Rows lie near named flat spaces through zero. A row that begins with a name and a colon came from that space; any other row is followed by the name of its block's space that it lies nearest.
jznc: 7 6 8 -3 8 8 -2 -2 11 -1 -27 -36 -10 -19 13 5 5 3 -6 25 -16 -6
lmpr: 6 21 -12 -13 -30 -9 -30 9 4 15 -1 13 4 7 -8 13 6 -1 -4 1 -9 -2
hntg: -49 -11 9 17 -6 -4 -16 -17 0 -16 21 2 9 -2 -10 4 -12 6 27 -30 -1 -18
jznc: 17 20 -12 -2 -6 -24 4 -25 5 -13 19 -8 11 10 -19 0 13 -5 29 -51 -2 20
hntg: 50 69 1 -17 4 -4 -7 -1 32 -8 8 -36 -36 -5 13 31 28 -5 10 16 -25 -3
nfrh: 6 4 -10 8 22 -36 14 -19 -33 0 -11 -26 31 -34 -17 -1 7 5 40 -26 -2 10
nfrh: 30 47 -15 1 -5 -31 4 -19 -9 -16 17 -25 14 -13 -18 13 17 0 38 -36 -2 9
jznc: -29 -49 12 10 2 19 8 18 -10 8 -13 24 10 2 7 -12 -21 2 -28 18 13 -14
hntg: -4 16 13 -20 -10 -5 -28 6 41 7 9 9 -10 34 2 22 21 -15 9 -16 -41 4
nfrh: 46 45 -15 -10 -4 -13 8 5 -11 -2 4 -12 2 -3 -5 5 18 -3 6 3 2 16
zlqj: -18 -21 2 -9 -3 12 -10 -5 4 6 -19 -3 -1 16 3 -23 1 0 -10 9 -11 23
jznc: -7 24 9 -4 -3 0 -30 9 12 9 -16 -23 -11 -24 10 30 5 5 4 30 -27 -29
zlqj: 34 -13 -2 -1 22 -9 27 -16 28 6 0 -3 -22 -10 6 12 -1 -3 -7 -17 7 -6
nfrh: 22 6 1 1 -6 -13 -2 6 31 13 9 13 -16 -16 3 44 -6 -2 -9 -10 1 -45
jznc: 2 11 2 -21 9 -2 -21 11 10 22 -13 3 -15 7 9 6 16 -4 0 26 -28 11
nfrh: -36 4 -7 5 4 -12 -24 -14 -22 2 6 -3 4 -13 -10 -5 -3 11 32 -3 -4 2
lmpr: -10 15 19 0 10 13 12 5 -12 -30 9 -17 17 29 2 -22 18 -10 18 -4 -16 33
hntg: 3 -8 0 6 19 4 23 19 -39 1 -4 10 14 -6 2 -17 -3 1 -4 23 17 10
hntg: -3 -14 12 -1 -3 9 11 29 -15 2 -11 15 27 18 1 -9 3 -10 -16 10 -4 8
nfrh: -23 29 3 -4 43 -1 -2 -5 -23 -10 47 15 -26 22 5 -17 17 -1 48 8 -5 32
hntg: -18 -5 -7 3 -38 -2 -20 -13 6 -7 0 0 18 9 -16 -3 -7 2 -1 -29 2 -2
lmpr: -3 11 16 13 26 9 21 -14 0 -31 14 -31 -8 -7 8 -4 3 1 21 -4 0 1
jznc: -10 -9 -2 -2 25 23 2 13 -6 13 19 34 -45 7 20 -12 -11 6 -17 46 21 -2
zlqj: -28 -16 -4 17 18 -33 -3 -19 1 7 44 36 -4 -15 -15 28 -16 5 40 -51 14 -33
lmpr: 39 13 3 -9 5 10 17 -5 30 -6 -7 -20 -23 4 13 4 10 -6 -17 7 -4 6
jznc: 42 10 3 1 -19 4 26 0 -5 -21 -45 -57 39 -11 -3 -11 12 -5 -18 -2 -7 17
zlqj: -29 -37 12 1 16 4 5 -12 19 -1 17 24 -8 27 1 -11 -5 -6 7 -27 -4 10
nfrh: -48 40 -2 -9 14 10 -48 4 -3 4 58 39 -55 24 10 4 5 7 33 30 -7 0
hntg: -3 48 1 5 28 -11 -8 -17 0 -16 35 -22 -31 -20 4 20 10 8 47 1 -7 -12
nfrh: -16 -15 -3 5 4 -14 -16 2 1 23 -7 10 -3 -28 -1 23 -13 8 2 5 -1 -33
jznc: -42 -17 7 -1 3 7 -30 27 -3 27 13 48 -16 4 9 15 -14 3 -7 30 -2 -30
hntg: 25 34 -10 -25 61 -18 1 3 -4 29 22 18 -51 3 15 6 27 -4 31 31 -16 28
zlqj: -2 6 3 17 12 -6 17 -11 1 -20 39 9 -8 -3 -4 11 -8 1 20 -28 19 -18
lmpr: -35 17 -20 -3 -34 -17 -48 -12 -22 7 0 1 20 -4 -22 -4 0 11 25 -12 -7 6
hntg: -27 14 18 -14 54 -13 -13 13 2 15 37 32 -25 24 10 14 23 -12 47 6 -35 13
zlqj: -3 -40 28 -15 7 22 14 20 36 5 -9 25 2 55 14 -12 10 -24 -29 -6 -24 23
lmpr: 1 -15 -13 -6 -15 -13 -13 1 0 23 -13 18 10 -3 -9 4 -5 1 -9 -7 1 -2
zlqj: -55 1 16 -3 -11 43 -21 6 -23 -28 0 -10 7 44 7 -53 7 0 2 30 -13 45
lmpr: -34 6 13 13 15 -6 5 -23 -24 -35 9 -35 29 3 -12 -21 10 1 49 -31 -13 25
zlqj: 39 -30 -28 -11 33 -41 7 -41 31 49 -30 -9 -34 -51 -1 22 -6 10 1 -16 1 -10
zlqj: 6 4 -16 -10 -15 -9 -22 2 -11 23 -35 -13 9 -21 -4 0 1 8 -9 22 -8 2
nfrh: -28 -10 -21 -3 -32 1 -36 0 -40 18 -47 -17 29 -23 -11 -27 -9 17 -11 32 0 12
lmpr: 3 25 5 -2 -4 13 -6 11 2 -10 13 -1 -13 9 8 3 5 -1 -2 19 -1 -3
lmpr: 26 -2 -17 -2 -4 -19 -3 -33 27 11 -16 -25 -17 -32 -5 17 -5 9 -1 -19 2 -13
jznc: -30 -4 9 27 8 7 -5 -18 8 -17 17 -18 -23 -40 7 22 -25 18 12 2 16 -53
-37 26 19 12 2 1 -11 34 -31 -16 39 26 21 12 -3 15 3 -5 29 5 -5 -20
lmpr
35 48 -10 -24 -21 -6 -17 31 -10 14 -6 8 9 18 -2 7 25 -10 -8 24 -17 19
jznc
16 -37 5 -2 -4 11 12 -4 34 12 -30 -6 -10 -6 10 4 -11 -2 -39 3 1 -13
hntg
-9 -26 2 -4 -6 14 -13 21 6 27 -22 21 -12 -7 12 6 -14 4 -36 38 2 -22
nfrh
15 -31 -12 12 19 -8 17 -31 19 13 -14 -14 -30 -46 6 11 -23 15 -12 -3 24 -29
lmpr
28 -25 6 -6 16 -33 15 14 34 34 4 40 1 -4 -2 48 0 -15 -5 -35 -10 -33
zlqj
37 1 -7 -7 -12 2 27 6 -13 -8 -18 -9 30 19 -8 -25 12 -10 -17 -10 6 38
jznc
-24 -2 8 -5 29 -10 -23 -29 32 10 -1 -21 -35 -16 9 17 5 6 29 -3 -31 -9
jznc
4 -2 -6 -6 34 -9 8 13 -34 21 -12 6 -1 -15 5 -10 6 3 8 33 0 16
nfrh
19 14 -4 -10 22 -14 6 -38 22 -8 -3 -37 -18 -2 -1 -5 18 -1 27 -24 -18 29
jznc
-23 38 -12 -9 -12 1 -46 4 -2 9 30 21 -32 5 2 12 2 9 16 23 -4 -10
nfrh
-29 8 -6 -6 9 1 -34 12 -11 25 11 27 -28 -7 8 8 -5 10 6 38 -3 -14
nfrh
-33 -1 -27 0 -30 -4 -45 -11 -19 19 -4 13 -7 -18 -11 -7 -18 20 -1 16 15 -10
lmpr
11 39 -3 -2 -34 9 -16 30 -29 -6 -18 -16 27 -7 -2 2 7 2 -13 35 -3 -4
zlqj
9 2 9 -13 30 -2 5 13 9 15 3 13 -18 10 12 7 13 -8 3 16 -17 8
hntg
-51 -43 18 10 13 12 -9 -4 13 3 8 19 -12 5 8 -1 -18 3 0 -2 -3 -19
nfrh
-8 -21 5 -9 -20 -9 -9 20 -5 16 -23 16 42 19 -11 -2 7 -12 -9 -13 -20 11
jznc
-1 1 -9 13 -7 11 11 -25 -4 -24 7 -21 -8 -8 -3 -19 -11 10 -1 -8 24 4
zlqj
-6 83 9 14 -43 39 -10 40 -60 -58 19 -33 32 10 1 -18 10 5 2 51 12 3
zlqj
1 -10 0 0 2 8 3 12 -1 8 0 17 -8 1 6 0 -7 1 -16 16 9 -8
lmpr
8 -18 11 4 40 -8 26 6 2 9 5 12 -7 -8 8 10 0 -5 6 -1 0 -7
nfrh
-11 -2 -2 -3 0 1 -9 11 -5 10 13 28 -7 9 1 2 -3 0 -2 8 4 -4
jznc
-3 -38 24 7 31 16 42 -1 9 -16 2 2 4 23 10 -20 0 -12 -6 -14 1 17
nfrh
41 39 -13 -10 9 -17 0 15 -3 17 10 9 -17 -13 3 26 12 -2 4 17 1 -9
nfrh

Rows lie near named flat spaces through zero. A row that begins with a name and a colon came from that space; any other row is followed by the name of its block's space that it lies nearest.
qb_hj: -15 -3 -1 16 -5 -8 26 -25 -10 8 35 14 4 0 -3 0 22 -15 -8 -9 5 -8
tz_lp: 3 -8 -9 -21 20 -12 -3 -1 -7 -14 30 -16 9 5 -2 -8 17 -10 27 -2 -2 -22
qb_hj: 14 9 6 -7 -1 8 -18 6 2 -14 -4 -11 0 14 7 -4 -3 3 -1 3 -5 -20
sg_mp: -1 3 -3 -10 7 15 -7 -8 6 19 -19 3 2 13 -6 11 -4 1 -11 -10 8 4
qs_qr: 32 57 50 23 -44 -12 -13 -24 35 26 9 17 8 16 46 56 -24 12 -27 14 -9 -37
sg_mp: 16 -4 5 10 4 -15 11 -14 6 25 -2 23 -5 -21 4 18 -9 1 1 -9 -1 7
qb_hj: 30 2 -2 -5 -5 -12 -3 10 37 -6 20 11 18 -22 6 13 -6 20 11 -31 16 -12
sg_mp: 4 -5 0 -12 20 6 -10 -12 -8 1 20 -15 7 13 8 -8 18 -10 5 2 -9 -42
tz_lp: -37 -7 -7 -8 16 -15 13 -2 4 34 11 -7 10 -8 -3 21 5 -9 14 22 3 18
tz_lp: 1 -20 -16 -30 23 15 -14 11 -7 7 -38 -15 4 -11 -16 -13 -7 12 16 -3 -7 23
qb_hj: 17 1 5 18 -2 7 -13 17 -4 -40 15 -6 -16 13 12 -25 6 -8 -11 2 -2 -42
mq_tb: 9 9 12 -17 -4 6 -13 -15 -24 -12 3 -21 6 17 9 -14 9 -2 9 16 -28 -24
qb_hj: 8 -7 -11 -10 24 7 5 -28 25 37 21 18 18 3 -4 24 15 -4 -9 -41 24 -26
mq_tb: 0 20 -6 -27 -4 11 -14 -1 42 3 28 -8 37 24 -1 26 9 11 -2 -31 31 -25
tz_lp: 9 3 10 -26 34 -8 -18 -23 -12 39 -15 -13 -4 15 12 24 -5 -15 18 25 -22 -18
qb_hj: 25 -25 -26 14 21 11 -3 29 9 -34 -14 23 -30 -4 -22 -25 -5 -4 -11 -44 33 4
qb_hj: -8 9 2 -6 -25 -6 4 10 -28 -27 -28 -8 -11 5 -15 -16 -13 3 12 16 -13 52
qs_qr: -38 10 1 25 -4 31 -2 -2 -2 -11 29 -11 -4 48 6 -11 28 -25 -46 9 16 -48
mq_tb: -25 -31 -11 18 -2 -26 43 -9 -19 -11 66 2 18 -46 -2 -30 38 -5 21 0 -10 -8
qs_qr: -4 -44 -23 15 28 3 17 7 -31 -20 5 6 -22 -22 -17 -46 19 -15 4 -10 -3 0
sg_mp: -21 -6 3 1 12 5 -5 2 -15 10 -5 -18 -4 3 8 -7 5 -9 0 33 -17 -10
sg_mp: 22 -15 1 -13 36 4 -10 -21 13 60 -28 12 3 -22 9 26 -12 7 2 -7 -9 -10
qs_qr: -26 -30 -14 8 28 8 4 14 -17 7 -14 -10 -15 -14 -6 -22 6 -10 0 22 -8 6
sg_mp: -15 -6 -8 -18 10 23 -22 25 4 0 -33 -25 4 4 -3 -9 -8 12 0 17 -4 8
tz_lp: 33 4 5 12 -3 26 -13 -15 -25 -39 2 5 -21 37 0 -34 14 -15 -26 -24 -4 -46
qs_qr: 10 -16 -6 10 4 -2 11 -3 -15 -15 7 10 -9 -12 -7 -22 9 -5 1 -14 -2 -2
qb_hj: 12 10 -2 -12 -14 -1 6 -16 -5 -14 9 8 8 14 -13 -1 6 0 3 -28 9 8
qs_qr: 10 -23 -17 6 9 -1 14 4 -11 -17 -1 15 -11 -17 -19 -24 5 -1 4 -27 9 16
tz_lp: 13 36 26 -7 -34 -22 -17 16 26 -15 17 -18 21 -1 29 24 -17 20 18 27 -13 -12
mq_tb: 1 4 4 -17 -1 6 -9 -9 -10 -12 21 -22 18 12 7 -12 17 0 10 6 -15 -31
mq_tb: 11 -18 -12 -26 22 12 -11 -5 -16 -15 10 -18 11 3 -6 -27 19 -1 17 -12 -11 -28
qs_qr: -38 -33 -28 13 41 17 2 29 5 11 -14 -3 -20 -2 -15 -12 6 -17 -15 7 23 6
tz_lp: 33 -1 3 0 -2 -5 -4 0 5 -7 -9 13 -4 -13 2 -1 -10 10 5 -18 -2 0
tz_lp: -31 22 17 12 -8 -12 5 -12 3 23 24 -7 3 21 18 29 5 -17 -9 35 -3 -14
sg_mp: -34 26 -2 51 -29 1 13 31 1 -41 -9 23 -53 55 -18 4 -13 -35 -47 5 48 38
tz_lp: 4 12 8 10 -13 -3 0 -3 -1 -19 24 -1 0 14 8 -3 8 -7 -6 0 1 -24
sg_mp: 17 9 8 -11 -19 -7 25 -56 3 52 -8 35 24 -20 -8 34 -5 17 -2 -37 -1 34
qs_qr: -7 12 6 25 -46 26 17 -12 -9 -10 -21 22 -2 4 -11 -14 -2 13 -41 -20 6 31
mq_tb: -23 -12 -14 5 23 -4 4 18 16 20 -11 6 -12 -4 -9 16 -8 -9 -2 5 22 21
mq_tb: -10 17 23 33 -26 -1 -2 12 -5 -2 -20 0 -20 1 19 4 -19 1 -21 40 -16 9
sg_mp: -7 -14 0 -5 21 4 -13 14 -3 13 -16 -18 -2 -15 10 -6 -5 3 9 28 -18 -8
mq_tb: 33 -11 0 9 0 20 -14 11 -9 -20 -39 9 -21 -9 -2 -27 -14 11 -13 -13 -9 0
mq_tb: 37 18 -3 -5 -39 24 -8 3 55 -31 37 14 46 -4 3 0 10 40 -21 -73 35 -37
qb_hj: 9 -4 -6 20 -18 -17 25 0 2 -28 34 23 -1 -15 -9 -12 10 -1 1 -29 16 7
qs_qr: -9 10 1 -36 -32 9 4 -20 -40 -32 6 -27 28 15 -16 -32 19 10 21 0 -25 20
0 12 4 -4 4 -4 -10 2 17 8 8 -5 5 12 9 19 -3 -3 0 5 7 -15
qs_qr
-15 0 7 9 -7 -16 15 -7 7 21 20 2 13 -22 10 14 4 4 5 14 -7 2
qb_hj
45 30 18 -12 -42 -11 11 -45 -1 -3 10 28 19 5 -2 18 -4 15 3 -44 -2 11
mq_tb
39 53 23 -18 -45 26 -33 -8 40 -13 -7 0 27 41 15 28 -16 29 -26 -32 15 -27
mq_tb
39 -6 4 0 13 -23 4 -14 7 15 1 23 -7 -22 5 16 -11 2 16 -18 -3 -3
tz_lp
27 0 -4 1 7 0 -1 -11 28 -2 40 16 15 1 6 9 15 2 -6 -43 22 -46
qb_hj
23 -3 -1 -18 10 4 -15 2 -6 -12 -9 -9 1 3 0 -10 -2 5 13 -6 -9 -11
tz_lp
33 23 41 63 -25 -5 5 -30 0 -1 38 29 -21 8 46 6 7 -16 -45 8 -17 -79
qs_qr
-29 13 5 5 -12 13 11 -21 -9 38 -34 12 -7 18 -10 22 -9 -6 -26 9 5 40
sg_mp
4 0 1 -1 -2 -5 1 -3 -5 -15 22 -5 5 3 3 -9 11 -4 7 -2 -4 -18
sg_mp
10 -5 -19 -37 29 18 -6 -26 17 43 -23 14 14 15 -23 28 -1 2 -1 -47 27 13
qb_hj
-1 6 2 3 5 7 4 -21 5 34 -21 20 -8 11 -5 24 -8 -6 -19 -11 11 14
sg_mp
-15 24 15 33 -33 16 -13 34 38 -10 -3 -4 1 4 23 11 -15 16 -37 19 13 -14
mq_tb
12 4 2 -24 1 34 -33 10 -13 -12 -50 -24 -2 19 -2 -19 -12 14 -5 9 -18 0
tz_lp
-35 -18 2 38 -1 -25 32 7 3 22 27 10 -2 -45 12 4 6 -4 0 30 -7 10
qb_hj
-38 0 -2 25 0 -3 24 -14 -7 11 33 8 -5 15 -3 5 22 -26 -20 7 14 -8
tz_lp
4 -35 -25 -3 72 34 -23 7 29 49 -31 9 -16 4 -5 12 -1 -11 -25 -23 28 -34
qb_hj
11 -33 -32 8 21 -2 10 35 18 -7 -33 29 -23 -34 -31 -9 -20 8 4 -38 34 53
qb_hj
-18 -10 -5 13 2 0 14 0 -18 -2 -6 5 -15 -1 -10 -12 4 -12 -6 8 0 18
qb_hj
7 -4 6 -8 -22 -1 11 -15 -34 -11 -15 -3 6 -20 -6 -25 0 14 14 5 -31 28
qs_qr
-12 -3 1 28 6 -9 1 25 -1 -10 -6 3 -29 1 5 -2 -10 -15 -9 25 5 4
sg_mp
-29 -1 -1 -2 17 13 -1 -15 -19 17 -1 -12 -7 28 -2 0 14 -23 -12 19 -4 -12
tz_lp
56 -17 0 -10 29 -16 -2 -23 26 39 2 28 9 -40 10 24 -9 14 17 -39 -1 -23
sg_mp
21 -5 2 -24 -3 -6 3 -22 -2 3 23 -6 32 -21 4 -6 14 17 23 -17 -17 -17
sg_mp
-25 -25 -8 4 16 -41 44 -28 -40 19 30 10 -6 -29 -13 -5 19 -25 34 15 -17 31
mq_tb

Each name stands for a flat space through zero: a line, a plane or more. A row that begins with a name and a colon came from that space; any other row is followed by the name of the space it lies nearest, among the names in its block.
bdjm: -6 -8 -34 23 -20 8 19 0 16 -27 15 -19 21 -40 25 29 -3 -2 -12 30 21 10
mrcd: 0 10 -26 -18 -4 8 3 8 -4 14 12 3 -31 1 3 33 12 -13 7 -2 -38 -9
znth: 6 1 -32 50 -6 -18 12 1 7 -12 20 -16 -16 -15 12 22 6 -12 -1 -17 9 21
pbgz: 0 -1 -12 -3 4 -12 2 30 -20 24 -15 12 -26 0 -14 38 2 5 -21 -9 -29 5
bdjm: -7 5 6 -33 3 8 9 -14 -14 14 24 -7 10 -9 2 6 -6 29 1 10 0 -2
bdjm: 30 -28 18 25 2 10 10 -2 1 -7 -17 -24 7 10 -15 5 -28 40 -35 1 10 -6
pbgz: 11 36 -1 -13 -18 -4 -15 -6 29 23 31 26 10 17 18 1 18 -47 27 -11 2 -11
znth: -12 8 8 -23 7 15 -4 -9 -25 4 -10 6 -21 -24 -35 -32 9 19 -8 -10 -1 -14
znth: 18 6 10 -28 4 30 -3 -18 27 13 1 -14 -18 12 -21 -23 -11 0 12 -8 -8 -12
bdjm: -28 0 19 -14 8 6 8 -13 19 8 7 -24 -2 -6 -11 -29 -11 -6 18 -24 23 7
pbgz: 14 -1 -22 23 14 -13 2 -8 -6 -36 -6 5 -1 3 8 -10 46 -29 29 -2 1 -4
znth: -47 -22 7 21 0 -3 4 9 9 -17 -13 -22 -26 25 11 -3 4 -44 22 -35 -13 -14
znth: -40 6 5 45 -19 -44 -18 8 -19 -22 17 30 23 26 54 -1 26 -47 24 -14 6 -5
mrcd: -37 14 -5 -12 -13 4 -13 -3 7 10 21 0 -5 -20 15 -16 -33 7 4 14 1 31
bdjm: -14 -21 -27 27 -3 -9 5 6 -36 -35 3 -4 -3 -3 34 30 4 17 -6 29 -27 3
bfql: -37 -30 -16 25 -1 11 -21 24 -22 -49 -56 10 -38 8 6 -15 1 -21 -4 18 -47 -10
pbgz: -17 20 7 -22 -1 -14 -3 -2 19 20 23 10 16 12 19 -1 10 -33 33 -10 10 7
mrcd: -3 0 -18 -28 -6 22 17 -7 5 -2 13 -15 17 -40 2 15 -11 26 -11 37 10 8
znth: 15 8 -9 5 3 14 -11 -8 20 0 -6 -5 -25 -9 -19 -28 -14 1 1 -1 -2 17
mrcd: -34 -3 -24 -54 20 -6 1 20 12 -1 -11 9 9 8 33 21 10 -32 47 42 -31 30
pbgz: -7 20 20 -22 -16 -5 -10 9 23 34 10 20 22 10 6 3 -8 -23 2 -7 13 -3
bfql: 38 -12 -42 -27 18 36 3 13 12 -8 -39 -10 -35 -24 -29 13 -17 27 -16 50 -40 24
bdjm: -16 11 -6 -11 -3 -1 0 -3 5 2 12 3 3 -12 6 -6 7 -13 13 0 7 6
bdjm: 29 4 -5 -21 7 6 8 7 4 16 -9 6 -3 6 -17 22 17 -4 -2 -1 -11 -15
znth: 36 24 12 22 -17 -11 -7 -22 11 14 41 8 33 -3 9 -9 -12 19 -12 -3 39 8
mrcd: -26 -1 1 -28 3 3 -9 8 -8 0 -11 12 10 -11 7 -9 -12 9 2 30 -7 16
mrcd: 20 34 -51 -13 -17 14 3 -12 0 12 46 4 -22 -40 6 28 7 10 -2 20 -17 11
bfql: -6 -12 3 1 6 -4 12 -2 2 -13 -4 -11 21 -4 7 2 5 1 5 7 16 2
bfql: 46 24 -8 -5 -24 26 -11 -3 19 25 10 13 -9 -17 -22 6 -19 16 -35 10 -1 -8
pbgz: 20 16 19 -7 -25 3 -10 19 3 45 1 24 5 2 -17 25 -21 11 -44 -9 1 -15
pbgz: -48 -7 1 -21 20 -26 2 28 4 14 -16 2 -4 14 14 12 -2 -28 28 -5 -13 33
bdjm: -16 -33 -8 -17 40 -10 17 13 -52 -12 -26 -13 -44 37 -4 30 34 5 23 -15 -64 -20
bfql: 3 1 36 -25 -7 4 11 -15 -5 37 36 -16 27 9 2 14 -34 48 -19 -5 16 -6
mrcd: -9 15 -14 -52 -12 41 -10 -6 -5 7 3 11 -21 -22 -11 -6 -3 8 -2 28 -32 -20
znth: -27 -34 -3 8 -2 -7 11 30 -12 -18 -30 -6 25 -9 19 33 -18 14 -26 34 -1 13
mrcd: -30 -26 1 -26 19 -2 16 28 1 9 -29 -17 -13 13 -2 31 -6 -9 7 0 -25 7
pbgz: 50 -6 -28 42 -11 16 -16 17 61 -22 -39 4 -25 24 -3 3 2 -60 3 3 -18 -3
pbgz: 42 8 -12 31 -14 -4 -11 13 11 10 -5 15 -20 18 -5 22 1 -15 -18 -12 -17 -8
pbgz: -2 27 6 -13 -25 1 -28 12 11 22 5 40 1 17 10 0 3 -35 2 -1 -15 -17
bfql: 34 -5 -6 -4 -19 26 15 -10 13 1 18 -16 5 8 6 38 1 5 -14 7 -10 -38
bfql: 8 18 -30 16 -15 -7 2 -7 -5 -12 29 10 9 -23 21 15 20 -8 3 13 7 4
bfql: 2 25 -19 3 -6 -18 -1 -5 -7 11 34 13 13 -25 14 9 3 10 1 10 15 28
bfql: 9 -12 1 -12 17 -3 24 -5 12 -3 2 -21 22 1 2 14 10 1 14 3 17 5
bdjm: 33 12 15 -5 18 -17 -15 -13 -9 7 4 20 11 29 -1 -22 12 8 19 -3 0 5
znth: 13 8 -13 33 -8 4 -2 -14 25 -5 17 -17 -20 -7 -2 -14 -12 -8 2 -17 11 14
bdjm: -7 -8 15 -19 13 11 23 -14 12 7 3 -31 7 -14 -21 -11 -6 14 3 -15 27 0
bfql: -15 2 33 9 -31 -8 -8 10 -6 25 15 11 37 -1 15 13 -43 28 -42 6 23 1
bfql: 11 -9 -24 -22 16 7 25 -13 -8 -8 21 -26 2 -8 13 31 8 25 14 24 -14 8
znth: -11 16 15 -19 8 -10 -23 4 -37 5 -20 41 5 -16 -21 -39 11 17 -9 8 4 3
mrcd: -5 -6 -14 -33 -1 25 13 6 -6 8 -6 -10 -15 -21 -14 24 -5 18 -15 17 -20 -10
bdjm: 19 37 11 -15 -2 -14 -31 -11 7 22 21 40 12 22 10 -28 6 -15 24 1 1 10
pbgz: 3 14 13 -28 -19 15 -7 15 14 28 -11 22 13 -10 -15 8 -6 -9 -23 5 6 -18
znth: -32 4 -20 4 -12 -6 6 -4 -36 -22 22 9 -1 -11 26 18 40 -17 14 0 -14 -28
mrcd: -13 9 33 16 -24 15 -27 -9 -26 10 -3 14 -17 -13 -29 -46 -35 38 -44 -17 7 -17
mrcd: -28 6 -8 2 -21 -10 3 4 -12 6 31 3 26 -24 32 25 -21 20 -16 24 11 20
-1 -15 20 -12 -3 26 9 -5 1 4 -13 -21 10 -25 -26 -12 -36 46 -37 12 21 -2
znth
20 -4 10 9 -6 7 4 -7 27 8 8 -17 11 7 1 2 -25 9 -9 0 16 7
znth
0 5 21 -14 8 -19 6 7 10 33 7 -1 26 0 -3 7 -20 16 -6 -5 27 28
bfql
3 -8 9 -6 -19 22 -3 -10 19 -10 9 -9 27 5 21 0 -28 12 -8 31 6 -7
znth
3 7 -9 5 6 -9 -5 8 8 -1 -12 10 0 -12 -7 -9 5 -12 3 3 9 19
bfql
-59 -21 36 -35 -13 28 -4 9 -18 7 -23 -8 13 -25 -12 -19 -54 46 -40 25 5 -5
mrcd
28 -5 -19 -8 11 8 22 15 35 -2 -30 -8 5 -19 -26 19 26 -31 0 0 18 -3
pbgz
30 3 -23 0 10 11 12 -12 19 -17 -1 -10 -10 -2 -9 1 37 -28 23 -6 0 -16
bfql
-7 18 -9 10 -16 1 -15 -9 -20 -1 23 15 -16 -8 8 -9 2 5 -3 -2 -12 -5
bfql
6 -11 -26 -10 8 1 19 -1 -10 -13 12 -14 1 1 20 38 17 4 13 19 -20 -3
bdjm
4 0 20 12 11 -47 12 26 -24 45 3 9 12 11 -8 41 -4 21 -26 -33 13 19
pbgz
22 -2 -48 1 -20 44 31 -27 11 -20 41 -44 -15 -46 5 35 -5 29 -15 27 -5 -12
znth
-56 3 21 -21 -9 17 7 -2 12 18 1 -20 -12 -29 -23 -26 -23 -3 -7 -26 22 -2
bdjm
-55 9 1 -11 0 -21 -25 7 -48 4 15 27 -23 21 31 -6 0 0 22 1 -46 8
pbgz
-26 2 31 4 -22 2 -29 1 19 23 17 0 -4 37 27 -15 -64 6 -3 -1 -14 17
pbgz
-44 -8 -8 -39 -14 27 -5 -5 -19 -31 3 9 4 11 36 6 25 -25 28 34 -42 -47
znth
14 -16 13 33 -2 -2 2 -13 -33 -5 10 -17 -7 1 -6 -1 -30 62 -36 -4 1 2
pbgz
11 -12 -29 14 8 11 1 13 66 -7 -17 -28 -35 24 10 11 -17 -50 30 -2 -24 30
pbgz
1 18 -24 -8 19 -12 2 -12 -7 -6 12 4 0 -35 -5 -22 15 10 19 12 16 38
bfql
16 15 39 15 11 -18 -24 -6 -12 9 -23 30 14 -3 -38 -65 1 15 -14 -23 40 7
bdjm
13 14 6 39 -29 -14 -8 -19 21 -5 47 1 33 18 43 3 -7 -15 8 -5 26 -1
znth
-13 16 -12 9 9 -19 0 5 -13 -15 -16 23 10 -44 -19 -28 41 -22 5 -7 36 9
bdjm
37 -6 9 -15 -6 30 10 -7 23 12 -4 -15 1 8 -20 13 -10 10 -17 1 -1 -27
bfql
44 9 -8 21 -17 7 -10 11 18 6 -12 18 -6 6 -13 13 6 -17 -22 -5 -3 -18
pbgz
-11 18 15 -43 12 -7 -2 -21 -49 17 28 17 19 -15 -2 -17 7 49 4 13 4 2
bdjm
